Each row has a name. After each piece below comes the name of the row it's from, unless a question asks for something else. Each question is about the rows just above it. Places in a row count from 1.

J_548: [139 150 108 128 127 108 105 178 131 141 119 234 127 112 103 131 139  62
 117 113 153 135 120  89 122 148  87 121]
J_892: [137  78 134 116 116 117 135  92 158 199 119 132 155 147 185 156  96 174
 108 149 133 126 124 135 136 191 161 123]
J_253: [139 150 108 128 127 108 105 178 131 141 119 234 127 112 103 131 133  62
 117 113 119 125 140 121 126 175 103 124]
Among the named rows, does one hold [103 131 139  62] next to each other, in this order? | yes
Among the named rows, does one hold [108 150 139] next to each other, in this order? | no
Where in the named rows is [134]? | J_892, 3
Among the named rows, does one hold [126 175 103 125] next to each other, in this order? | no
Does one of the named rows hold [117 113] side by side, in this order? | yes

J_462: [147 113  99  59  89 131 136  47 149 115 210 143 210 173 179 128 180 208
 139 115  62 124 143 133 162  88  94]
J_229: [166 110  62  85  24 197  83  96  75 145  45 150  64 116 115 104 195 110
 148  86 245 110  39  85 194 191  88]
J_873: [ 98 218 173 139 215 110 121 153 199 217 216  85  88 100  69 159  75  81
  85 140 134 192  95  99 132 117  75]
J_892: [120  99 125 112 137 184 239 101  57  88 157 175 154 140 109 183  82  80
  53 113 126 108 110 126 137 186  96]
J_203: [109 145 157  96 174 185 137 143  92 127 104 112 136 150 126 125 111 110
 130 134 126 103  75 134 116 198  83]
J_548: [131  79  65  72 156  71 122 158 161 211  70  87  48 111 108  59 153 133
  64  82 208 145  93 112 141  56  49]
J_850: [182  97  31 125 138 105  90  68 138  87  87 155 104 138 134  14  60 118
  71  89 149 154 164 117 202 145 126]
J_298: [155  81 116 163 180  62  89 150 122 183 191 156 177  39 130 103 103  53
 133 154 148 132 100 144 154 190 181]
J_253: [162 112 159 180 111  38 132 122 132 106 142 132  99 123  59 169  52 136
 185  72 138  80  94  90  80 168 120]
J_236: [109 144 101  87  90 154 133 209  81  48 229 161  78 142 105 128 116 102
 100 142 130 144 143 106  90  86 130]
J_51: [ 93 176 127 189 120 111 102 136 155 155  68 200 148 133 176  72  83 135
 191 118 123 107 106  95 183   9 116]
Where in the named rows is [69]? | J_873, 15
Row and place of [184] in the named rows: | J_892, 6
Row and place of [199] in the named rows: | J_873, 9
Where do [ 93 176 127 189 120 111 102 136 155 155  68 200 148 133 176  72  83 135
 191 118 123 107 106  95 183   9 116] appear? | J_51
[190] is at row and place | J_298, 26
Among the named rows, does one hold [139 208 180 128 179] next to each other, in this order? | no
[166 110  62  85  24 197  83  96  75 145  45 150  64 116 115 104 195 110
 148  86 245 110  39  85 194 191  88] is in which row? | J_229

J_418: [140 130 134 145 136 134 120 157 113 111 149 140 112]
J_892: [140 130 134 145 136 134 120 157 113 151 149 140 112]
J_253: [132 127 135 138 124 128 127 124 124 127 129 128 127]
J_203: [139 160  83  80  98  90 110 216 129 165 137 224 116]
J_298: [122 116 141 138 145 142 143  87 136 117 115  83 138]
J_462: [137 132 125 144 122 137 121 156 112 143 150 149 113]
J_548: [122 116 141 138 145 142 143  87 136 117 100 135 143]
J_236: [137 132 125 144 122 137 121 156 112  86 150 149 113]
J_51: [127 215 119  67 130  91 129 139 160 142  96 151 137]
Is [151 149 140] printed in one of the named rows, side by side and in this order? | yes
[122 116 141 138 145 142 143  87 136 117 100 135 143] | J_548
[110] is at row and place | J_203, 7
[80] is at row and place | J_203, 4
Where in the named rows is [216]? | J_203, 8
Does one of the named rows hold [145 142 143  87] side by side, in this order? | yes

J_892: [ 97 136 107 195  25 156 187 159 105 159]
J_236: [ 93 151 127 139  89 104  99 105 154 114]
J_418: [138 167  79 162 162  92 149 160 147 143]
J_548: [123 112 181 111 154 120 137 175 167 146]
J_51: [101 127 122 115 188 167  46  86 100 109]
J_229: [167 132 144 121 120 123 163 150 142 119]
J_253: [148 126  89 130  56 104 107 190 165 100]
J_203: [160 134 124 119 174 153 133 159 108 141]
J_462: [123 112 181 117 154 120 138 143 167 168]
J_850: [ 55 119 169  76 220 148 150 138  87  88]
J_873: [109  68  82 135 110 134 230  62 157  77]
J_298: [160 134 157 119 174 153 133 159 108 141]
Row and place of [195] in the named rows: | J_892, 4
Is [ 92 149] printed in one of the named rows, side by side and in this order? | yes
Does one of the named rows hold [127 139] side by side, in this order? | yes
Row and place of [190] in the named rows: | J_253, 8
Does one of the named rows hold [ 76 220] side by side, in this order? | yes
[110] is at row and place | J_873, 5
Where in the named rows is [220]? | J_850, 5

J_229: [166   7  56 136]
J_236: [132  65  68 116]
J_548: [130  83 166 140]
J_418: [134  70 171 134]
J_51: [101 115 128 113]
J_892: [127 124 126 130]
J_462: [140  91 131 137]
J_850: [101 107 136 115]
J_873: [133 128  85 111]
[137] is at row and place | J_462, 4
Where in the named rows is [133]? | J_873, 1
Among the named rows, does one hold [132  66] next to each other, in this order? | no
The row with [140  91 131 137] is | J_462
Does one of the named rows hold [ 68 116] side by side, in this order? | yes
Where in the named rows is [68]? | J_236, 3
Row and place of [127] in the named rows: | J_892, 1

J_462: [165 144 137  97 102  99 164 114 117  97 130 135 155 102 137 154 155 108
 108  44 162 129 110]
J_51: [173 153 135  93  98  88 170 103 107  85 133 130 163  92 131 157 163 114
 108  27 179 133  97]
J_298: [175 160 129 101 101  80 167  90  96  75 138 119 166  84 116 152 166 129
 108  29 196 138  82]
J_253: [175 154 134  94  98  86 170 100 105  82 134 128 164  90 128 156 164 116
 108  26 183 134  94]
J_892: [172 151 135  93  99  90 169 106 110  87 132 132 162  94 133 157 162 112
 108  29 175 132 100]
J_418: [167 146 136  96 101  97 165 112 116  95 130 135 157 100 137 155 157 109
 108  40 165 130 108]
J_850: [170 149 136  94  99  92 168 108 112  90 131 133 160  96 134 156 160 110
 108  32  91 131 103]
J_203: [176 159 130  98 100  81 168  93  98  76 137 122 166  85 119 153 166 126
 108  27 193 137  85]
J_873: [163 143 136  99 104 101 162 115 118 100 129 136 154 104 138 153 154 109
 108  48 159 129 111]
J_548: [176 161 133  95  98  84 170  98 102  80 135 126 165  88 125 156 165 119
 108  25 187 135  91]
J_229: [176 158 132  96  99  82 169  95 100  78 136 124 166  86 122 155 166 122
 108  25 190 136  88]
J_236: [169 147 136  95 100  95 167 110 114  93 131 134 159  98 136 156 159 109
 108  36 168 130 105]
[151] is at row and place | J_892, 2
[175 160 129 101 101  80 167  90  96  75 138 119 166  84 116 152 166 129
 108  29 196 138  82] is in which row? | J_298
Among the named rows, does one hold [ 81 169] next to each other, in this order? | no
Where in the named rows is [118]? | J_873, 9
[124] is at row and place | J_229, 12
Does one of the named rows hold [119 153 166 126 108] side by side, in this order? | yes
[163 143 136  99 104 101 162 115 118 100 129 136 154 104 138 153 154 109
 108  48 159 129 111] | J_873

J_873: [148 135 123 138 139 176]
J_236: [ 79 114 149 191 166 149]
J_850: [114 122 130 100 152 136]
J_203: [148 135 123 118 102 118]
J_229: [ 94 121 138 248 174 144]
J_298: [153 135 113 119 126 119]
J_892: [102 122 142 184 137 137]
Row and place of [142] in the named rows: | J_892, 3
Where do [ 94 121 138 248 174 144] appear? | J_229
Row and place of [130] in the named rows: | J_850, 3
Among the named rows, does one hold [153 135 114 119 126] next to each other, in this order? | no
Among the named rows, does one hold [149 166 191] next to each other, in this order? | no

J_462: [124 171 103 123]
J_229: [146 192 192 153]
J_51: [124 193 106 119]
J_418: [124 133  99 116]
J_850: [134 105 127 132]
Where in the named rows is [123]? | J_462, 4
Is [124 133  99] printed in one of the named rows, side by side and in this order? | yes
[119] is at row and place | J_51, 4
Where in the named rows is [105]? | J_850, 2
Row and place of [106] in the named rows: | J_51, 3
Where in the named rows is [132]? | J_850, 4
Row and place of [193] in the named rows: | J_51, 2

J_462: [139 111 196 138]
J_253: [113 114 134 116]
J_229: [ 91 109 159  84]
J_298: [132 105 135 122]
J_51: [ 37 118 197  40]
Where in the named rows is [134]? | J_253, 3
Among the named rows, does one hold [133 105] next to each other, in this order? | no
Does one of the named rows hold [122 135 105 132] side by side, in this order? | no
Where in the named rows is [197]? | J_51, 3

J_298: [143  54 125 105 103 130 155 136 129  38 112]
J_229: [150 119 182  63 156 116  69 164 115 149  87]
J_892: [114  77  63 136 165  96 150 108 163  67 119]
J_253: [150 133  87 208 152 133 121 104  73  55 140]
J_873: [146 124  58  63 139 133 121 132 136 202 112]
J_418: [128 110 101 125 121 185 231 120 153 132 137]
J_548: [128 110 101 125 121 185  46 124 167  79 109]
J_850: [150 133  87 208 152 133 121 136 122  61 169]
J_203: [ 97 147  82 156 126 116 161  40 160 149 153]
J_51: [164 203 101 110  68 150 167 120 104 126  87]
J_236: [114  77  63 136 165  96 150 104 163  67 119]
J_462: [136 166  87 130  86 157 115  60 170  73  97]
Does one of the named rows hold [133  87] side by side, in this order? | yes
Is [203 101 110  68] printed in one of the named rows, side by side and in this order? | yes
Among the named rows, does one hold [ 79 109] next to each other, in this order? | yes

